Below is a small trained network, with its code and all its weights. Each question gives an input and a class and asks what happens when units are switched off, that is, made to give their printed mean instead of their output.

import numpy as np


def w(rows, s, z=0):
    codes = np.array(rows[::2]) - 128.0
    scale = np.full(codes.shape[1], s)
    scale[-1] = z or s
    return codes * scale


def f(y):
    return np.maximum(y, 0)


def log_softmax(a):
    a = a - a.max(-1, keepdims=True)
    return a - np.log(np.exp(a).sum(-1, keepdims=True))


def net(x, mask):
    res = np.array(x, float).reshape(1, 5) / 4 @ E
    y = f(res @ A[0][:, :-1].T + A[0][:, -1])
    res = res + np.where(mask, y, B[0][:, -1]) @ B[0][:, :-1]
    return log_softmax(res[-1] @ U[:, :-1].T + U[:, -1])


A, B = {}, {}
E = w([
[130,129,133,127,135],'x0',
[214,204,149,108,70],'x1',
[122,118,104,136,87],'x2',
[121,248,92,136,166],'x3',
[93,132,210,201,112],'x4',
],0.012)
A[0] = w([
[57,138,107,85,135,14],'n1',
[163,167,151,75,116,154],'n2',
[159,152,109,99,155,105],'n3',
[159,151,114,73,126,121],'n4',
[144,139,112,101,114,96],'n5',
[171,151,137,120,104,173],'n6',
[87,158,151,114,77,112],'n7',
[90,161,117,149,142,21],'n8',
[152,92,182,174,123,146],'n9',
[194,69,145,92,109,2],'n10',
[176,156,126,110,117,92],'n11',
[160,98,83,97,149,183],'n12',
[113,91,93,95,156,89],'n13',
[197,146,185,111,71,61],'n14',
[156,183,88,132,114,133],'n15',
[145,181,209,168,101,165],'n16',
[147,160,156,254,108,193],'n17',
[135,80,171,163,139,137],'n18',
[148,152,113,113,131,129],'n19',
[160,139,168,129,65,217],'n20',
[103,138,103,133,87,118],'n21',
[127,97,155,68,107,153],'n22',
[141,100,99,80,146,211],'n23',
[186,167,152,87,112,69],'n24',
[97,138,181,122,127,185],'n25',
[138,77,188,131,131,145],'n26',
[160,102,154,103,198,172],'n27',
[217,170,97,109,121,101],'n28',
[147,101,73,97,121,160],'n29',
[146,191,106,156,112,79],'n30',
[146,94,59,94,155,147],'n31',
[68,191,77,182,158,97],'n32',
[148,167,111,107,107,132],'n33',
[165,148,185,89,78,78],'n34',
[87,174,120,155,131,88],'n35',
],0.012,0.0051)
B[0] = w([
[254,228,151,188,221,159],'n1',
[131,137,99,188,111,224],'n2',
[94,131,106,184,106,189],'n3',
[94,93,134,187,107,204],'n4',
[104,149,104,146,127,163],'n5',
[125,173,110,145,118,214],'n6',
[147,132,150,114,133,164],'n7',
[98,33,230,59,87,156],'n8',
[68,161,105,173,105,207],'n9',
[194,199,147,138,208,191],'n10',
[94,123,125,150,107,195],'n11',
[190,142,180,94,139,224],'n12',
[137,92,141,87,87,194],'n13',
[189,93,196,26,150,226],'n14',
[155,132,82,170,103,231],'n15',
[119,134,152,104,127,252],'n16',
[132,108,165,53,101,255],'n17',
[59,105,76,169,64,204],'n18',
[121,138,104,187,124,181],'n19',
[168,154,136,126,160,244],'n20',
[117,169,119,136,135,152],'n21',
[201,85,207,92,120,195],'n22',
[189,153,166,118,182,229],'n23',
[108,113,86,124,112,215],'n24',
[121,89,124,142,80,187],'n25',
[54,151,90,162,118,212],'n26',
[117,113,136,119,94,184],'n27',
[73,113,77,178,76,249],'n28',
[143,141,155,108,125,217],'n29',
[131,167,87,144,137,210],'n30',
[169,107,171,79,140,234],'n31',
[183,112,222,48,174,236],'n32',
[86,173,124,128,150,205],'n33',
[140,133,210,56,146,206],'n34',
[169,122,195,53,134,183],'n35',
],0.0072,0.0082)
U = w([
[132,77,189,43,115,250],'0',
[202,182,179,107,161,124],'1',
[62,147,97,249,101,72],'2',
],0.013,0.0013)

Each question gives the input, the list of numbers given to net, and the class t.
The units are the neurons (one row each of A and B). Each row of codes is followed by its name. A weight is (code - 128) times the scale printed after its matrix; where a second scale follows, it is the last column's (A, B and U).
mask holds one flag per neuron, in row order. A switched-off neuron (its flag False) gives its mean, the last column of its row in B, instead of its output. The means were averaged over made-up inputs and are rounded, as every weight is.
A unit's drop is (log p(t) with every unit on - log p(t) with that unit switched off) / (log p(t) with every unit on - log p(t) with every unit switched off).
The circuit of an input: a set's keep is (log p(t) with only the set's units on - log p(t) with every unit switched off) / (log p(t) with every unit on - log p(t) with every unit switched off). Starting from the 12 units with the biggest drops (on a tie, the unit counted first), units are removed one at a time, each time the one whose removal leaves the highest keep (on an exact tie, the one counted first), for as long as the keep stays at least 0.8.
circuit, biggest first: the units of the circuit, biggest drop first
k most important neurons: the k neurons with the biggest drops, biggest first
drop when u is switched off: that unit's drop, to one decimal
input [-2,-8,2,3,-3], class 1: circuit, biggest first => n1
input [8,-8,-4,0,3], class 2: 2 most important neurons => n14, n18
input [-5,3,8,-5,-5], class 1: circuit, biggest first => n10, n17
input [6,0,2,8,5], class 0: circuit, biggest first => n8, n17
input [2,-8,8,2,-2], class 1: 2 most important neurons => n1, n17
input [-7,7,4,-7,-2], class 1: 2 most important neurons => n10, n20
input [-7,5,-8,-5,-8], class 1: 2 most important neurons => n10, n23
input [-4,-2,-3,0,8], class 2: 3 most important neurons => n14, n9, n18
input [-8,0,-3,6,7], class 0: 2 most important neurons => n17, n8
input [-8,-3,-6,4,7], class 0: drop when n22 is switched off => 0.0
input [1,8,3,-6,-7], class 1: drop when n10 is switched off => 0.3
input [-5,0,-4,4,2], class 0: drop when n18 is switched off => -0.2
